Each row is followed by the group that its hidden value falls in (each part has its own value, ranges and names)
(in the rows, 128 means zero)
[ 61 101 182  83 110 140  90 108 140 125 141 125 118  57 120 144  88 121] -> leli
[ 71 119 176 107 115 141  53 111 133 106 133 142  94  75 141 135 109 118] -> fera
[117 108 147 132 124 117 184 146 126 164 144 100 124  65 107  98  84 151] -> fera
[ 99 139 224 155 119 138 100 129 138 130 140 126  82  43 128 114  42 128] -> Timu
[ 93  99 139 114 122 118 152 136 125 149 137 114 116  68 115 104 108 149] -> leli
[131 133 199 141 127 159 161 111 118 177 124 133 143 106 117 141  83 114] -> Timu
[ 65  81 218 130 101 119 133 140 107 159 161 118  65   1 130  95  67 159] -> sofiz
[106 122 201 135 122 163  99 104 117 141 120 147 122 105 138 147 112 108] -> fera
[100 127 206 161 130 161  97 112 112 147 114 148  96  70 139 110  88 131] -> fera
[ 85  94 193 111 110 152 123 107 107 158 135 143 131  91 132 152 115 119] -> Lol
[126  99 192 155 106 124 178 147 109 164 167 120 109 109 134 138 107 134] -> leli
[ 80 101 165 104 115 138  81 117 111 127 129 147 115  86 144 141 134 124] -> fera
[ 96  87 146 120 109 121 113 137  95 132 145 142 101 117 146 132 170 138] -> fera
[100  95 191 127  96 126 141 136  99 149 166 133 115 100 144 155 129 131] -> sofiz
[ 89 144 186 110 121 142  83 107 158 109 138 120 119  65 115 146  59 108] -> Timu
[ 96  93 214 139 100 128 145 135 101 157 165 133 103  99 143 150 110 131] -> sofiz
[ 94 118 145  97 121 145 126 108 137 141 130 124 143  91 114 147  96 116] -> Timu
[116  94 157 141 121 135 184 136  93 189 132 128 124  90 130 109 120 151] -> leli
[ 73  92 174 125 113 117 115 142 117 136 145 122  74  41 132  92 110 157] -> sofiz
[ 86 102 201 129 103 142  89 119 107 130 149 148  98 104 153 155 128 118] -> fera
[106 129 238 169 106 130 139 142 126 145 168 112  78  44 125 117  35 134] -> Timu
[ 98 134 220 164 115 136  66 133 129 110 140 137  54  66 148 107  66 133] -> fera
[ 81 109 182 119 105 134  72 122 121 113 150 141  97  91 148 149 113 117] -> fera
[ 70 107 154  94 117 116  74 131 136 121 144 115  94  43 125 106  91 145] -> Timu
[110 123 212 147 113 162 116 108 112 157 135 148 122 110 140 154 101 111] -> fera
[ 73 111 142  82 117 128  84 116 136 108 136 122 119  84 125 138 112 124] -> sofiz
[132 128 223 151 103 137 140 126 123 142 167 128 114 116 133 166  77 107] -> leli
[ 98 105 149 101 110 108 144 140 132 131 166 105 120  78 117 131  90 138] -> leli
[ 80  97 144  99 103 108  86 141 116 100 158 130  89 107 150 134 139 136] -> fera
[ 91 115 149 108 125 117 140 140 139 136 143 101 112  48 108 101  83 144] -> leli
[101 113 107 113 130 113  97 139 129 115 124 121  97  86 130  90 128 160] -> leli
[106  99 158 117 100 103 151 151 118 133 175 112 108  98 131 143 109 137] -> sofiz
[ 82 101 226 141 103 156  86 108 106 151 148 157  99  91 153 154 108 114] -> fera
[120  96 138 138 129 133 151 133 102 166 120 135 112  85 136  91 138 155] -> sofiz
[ 95 110 188 103 105 139 131 122 121 145 155 126 129  98 127 169  97 111] -> leli
[ 92 135 179 118 128 158  88 100 144 129 120 134 123  72 122 132  73 114] -> leli
[ 73  91 134  91 128 150  96 107 113 142 107 146 124  76 131 120 139 135] -> fera
[ 81 118 196 128 129 170  76  95 128 147 106 149 109  65 123 118  80 123] -> Lol
[ 73 103 209 117 109 158  67  98 112 137 126 155 110  92 147 154 118 111] -> fera
[105 104 188 145 119 136 166 134 120 172 142 115 108  42 115  99  67 146] -> leli
[ 75  96 182 104  97 110  65 140 123  96 165 125  65  58 148 127 109 138] -> Lol
[ 98 103 175  92 111 151 150 106 120 167 141 129 154 100 115 170 103 110] -> Timu
[121 116 210 150 119 159 147 110 109 174 129 145 130 106 130 144 103 115] -> sofiz
[114 109 148 123 127 152 136 112 111 158 119 142 132 121 130 137 138 123] -> Lol
[ 96  83 145 116 113 126 137 132  98 152 139 140 116  98 142 124 155 144] -> Lol
[ 76  92 148  89 120 141  84 107 119 135 117 141 114  74 135 127 142 132] -> fera
[ 99 117 110 111 138 133 123 126 125 140 106 131 114  80 124  84 113 150] -> leli
[ 99  85 130 130 128 134 144 138  95 165 119 140 109  96 136  91 153 156] -> sofiz
[ 98  83 132 130 121 131 135 132  90 165 121 144 104 104 144  97 162 154] -> fera
[ 81 141 198 119 121 145  69 107 150 116 133 127 103  67 125 131  60 112] -> sofiz
[117 117 113  85 127 144 142 107 129 146 120 128 170 136 115 158 132 112] -> Timu
[128 131 196 152 131 150 164 119 135 173 128 120 129  66 108 119  56 126] -> Timu
[ 67  77 232 137 100 140 101 128  89 158 150 149  69  44 156 119 108 143] -> fera
[109 100 115 134 124 118 151 145 110 149 138 123 109  95 132 100 135 150] -> sofiz
[ 75  90 193  95 106 145 149 112 109 175 146 130 134  85 121 158 106 122] -> leli
[105 139 253 156 109 139 132 126 141 146 163 113  90  31 124 132  20 120] -> Timu
[ 91 116 199 149 137 185 107 101 114 170  96 155 114  52 130 102  88 129] -> Lol
[123 100 164 128 105 111 176 150 114 155 171 112 120  96 125 139 110 137] -> sofiz
[ 87 133 232 140 106 145  93 118 133 127 152 131  95  81 135 154  69 110] -> sofiz
[104 103 186 149 120 139 162 132 104 177 134 129 101  47 128 104  93 146] -> leli
[113 110 202 181 115 161 129 122  92 178 131 154  89  77 148 116  95 128] -> fera
[ 98 139 228 151 108 132  99 122 141 129 160 118  87  59 125 142  31 114] -> Timu
[121 119 175 168 115 103 134 160 118 130 158 114  72  65 140  91  93 156] -> Lol
[122 106 155 132 134 158 154 114 110 181 109 140 144 102 122 115 120 134] -> sofiz
[124 131 218 151 118 156 155 116 117 173 136 136 129 105 126 150  80 111] -> leli
[117 125 225 158 106 138 106 124 120 139 154 133  97  99 140 149  78 112] -> Lol
[101 112 182 155 123 131 111 135 118 144 133 129  81  54 136  89  86 152] -> sofiz
[ 80 111 149 120 120 129  91 125 118 125 130 136  97  86 142 115 128 138] -> fera
[ 93 120 183 139 115 119 112 137 131 123 149 116  81  46 130 106  70 142] -> leli
[102 131 168 156 118 131  80 132 125 117 135 139  75  76 147 109 104 135] -> fera
[ 66 107 170 105 117 138  67 113 129 109 132 140  99  86 142 132 117 125] -> fera
[ 85  86 138 101 119 125 112 127 107 133 132 137 112  93 142 123 151 142] -> Lol
[116  91 134 153 123 105 144 157 101 140 143 121  84  93 143  94 134 160] -> fera
[ 84  98 186 117 114 160 112 107 110 161 123 147 130  87 133 142 110 120] -> Lol
[120 108 183 171 113 120 147 148 101 153 148 131  81  80 144 104 108 150] -> sofiz
[100 130 195 118 134 160 101 103 140 137 112 137 128  80 117 127  82 117] -> sofiz
[117 118 186 132 123 144 164 117 128 167 135 117 134  79 109 126  72 127] -> Timu
[107 122 179 153 117 119 134 146 132 136 152 110  93  51 124  92  69 147] -> leli
[ 99 118 221 126 117 155 133 108 133 163 139 124 134  69 112 147  61 112] -> Timu
[ 99  97 139 131 128 124 158 137 109 164 130 120 110  65 124  87  95 156] -> sofiz
[ 78 125 168  91 118 136  89 109 151 111 139 118 123  61 115 143  68 116] -> Timu
[ 94 130 143 102 130 126  71 121 140  98 132 123 101  68 125 125  97 127] -> leli
[138 132 189 160 124 146 107 122 121 129 126 147 114 150 146 141 121 116] -> fera
[109  99 170 100 107 137 154 116 113 158 154 128 147 121 122 171 115 113] -> leli
[ 42  90 205  84  99 118  86 128 134 123 171 110  81  10 130 129  67 134] -> Timu
[ 91  88 182  84 112 144 154 111 120 170 144 122 150  81 112 159  96 119] -> Timu
[113 129 217 149 124 166 149 113 132 169 130 126 121  58 114 124  49 121] -> Timu
[ 95 131 195 139  99 115  83 143 131 105 162 124  66  71 145 124  86 132] -> sofiz
[ 86  83 235 164 104 135 124 143  90 165 152 142  68  51 154 102  98 148] -> fera
[129 125 228 177 113 128 172 145 120 166 161 116  95  73 126 114  59 136] -> leli
